[[621, 369, 428, 707, 235, 235, 489, 493, 722, 334, 521, 463, 492, 659],
 [454, 489, 465, 433, 469, 477, 466, 480, 479, 459, 470, 459, 482, 487],
 [466, 454, 457, 471, 449, 449, 460, 460, 470, 453, 462, 459, 460, 467],
 [442, 507, 486, 379, 521, 528, 481, 468, 397, 505, 421, 474, 461, 397],
 [411, 502, 468, 372, 536, 537, 453, 465, 412, 497, 461, 462, 470, 433],
 [547, 409, 444, 601, 342, 340, 478, 478, 602, 394, 499, 463, 478, 567],
 [647, 353, 429, 757, 201, 198, 497, 497, 760, 320, 536, 466, 492, 686],
 [612, 375, 431, 692, 252, 251, 492, 490, 705, 345, 519, 467, 490, 643],
 [376, 535, 488, 308, 599, 604, 457, 461, 336, 539, 437, 468, 462, 371],
 [692, 326, 412, 818, 141, 140, 502, 507, 832, 280, 549, 464, 507, 741],
 [546, 419, 480, 612, 408, 392, 490, 462, 525, 463, 488, 497, 452, 497],
 [463, 458, 459, 464, 456, 456, 461, 461, 465, 458, 461, 460, 461, 463],
 [465, 459, 460, 469, 454, 454, 462, 462, 469, 457, 463, 461, 462, 467],
 [460, 462, 461, 460, 463, 463, 461, 461, 459, 462, 461, 461, 461, 460],
 [509, 432, 453, 540, 395, 392, 468, 470, 541, 426, 483, 463, 469, 523]]
What is the 3rd entry on the diagonal from the top-right corner?
Answer: 459
The top entry of the column that holds the largest entry is 722
The largest entry in the last column is 741
What is the first entry on the diagonal from the top-right corner?
Answer: 659
What is the largest entry in the last row?
Answer: 541
The entry directly below 643: 371
What is the top-left entry?
Answer: 621
The entry directly below 379: 372
The 3rd largest entry: 760
What is the entry just left of the smallest entry?
Answer: 141
What is the 3rd-last entry, reading row by row?
Answer: 463
What is the minimum?
Answer: 140
What is the bottom entry of the column that holds the smallest entry?
Answer: 392
The entry directly below the largest entry is 525
What is the entry just right of 832?
Answer: 280
What is the bottom-right entry?
Answer: 523
What is the entry directly above the smallest entry?
Answer: 604
What is the smallest entry in the first column?
Answer: 376
The bottom-left entry: 509
The second entry from the end, reading row by row -> 469
The first entry in the row that holds the smallest entry is 692
What is the entry directly above 567?
Answer: 433
The entry directly below 437 -> 549
What is the 3rd entry in reading order?
Answer: 428
What is the entry just right of 421?
Answer: 474
What is the fifth-last entry, reading row by row?
Answer: 426
The fourth entry from the end, reading row by row -> 483
The 5th entry, reading row by row -> 235
The entry directly below the smallest entry is 392
The 2nd largest entry is 818

arr =
[[ 19  39 -10  19]
 [-18 -36  10 -18]
 [ 14  11 -23  14]
 [-23   4  57 -23]
 [  8  14  -7   8]
 [ 29  51 -22  29]
 [ 17  61  15  17]
 [  3  63  50   3]
 [-14  37  67 -14]
 [  8  39  16   8]
 [ -1 -24 -20  -1]]
Indices start at 1.
The maximum: 67
Give the entry just left of 16.
39
The entry at row 1, column 2 -> 39
Give the entry directly below 51.
61
Give the entry directly above the largest entry.
50
The entry directly below the smallest entry is 11
Give the entry at row 1, column 1.
19
The top-right entry: 19
The entry in the bottom-right corner: -1
The entry directly below the largest entry -> 16
Give the bottom-left entry.
-1
Give the entry directly below -7.
-22
Give the entry just left of the smallest entry.
-18
Give the entry directly above 51.
14
Give the bottom entry of the column that holds the largest entry.
-20
Give the entry just left of 10.
-36
The entry just right of the smallest entry is 10
Give the entry in row 1 and column 3.
-10
The entry directly below -22 -> 15
Give the entry in row 3 and column 1.
14

x =
[-9 18 21 -1 32 -44]
[41 8 44 -27 -2 2]
[38 -52 20 -44 -24 -47]
[39 37 -40 48 40 12]
[-24 -16 21 -11 -6 54]
[-41 4 24 66 41 -62]
[-16 36 44 -59 24 36]
Read off the entry just right of 8.
44
Read off the 3rd entry, reading row by row.
21
Read off the third entry on the diagonal from the top-right corner.
-44
Read off the bottom-right entry.
36
The first entry, reading row by row is -9
The top entry of the column that holds the largest entry -> -1
The second smallest entry: -59
The 3rd entry on the main diagonal: 20
The entry directly above the smallest entry is 54
The fifth entry in reading order is 32
Read off the largest entry in the first column.
41
Read off the entry directly below -11.
66
The bottom-left entry: -16
Read off the largest entry in the last row.
44
The entry directly above the largest entry is -11
Read off the entry just left of the largest entry.
24
Read off the 3rd largest entry.
48
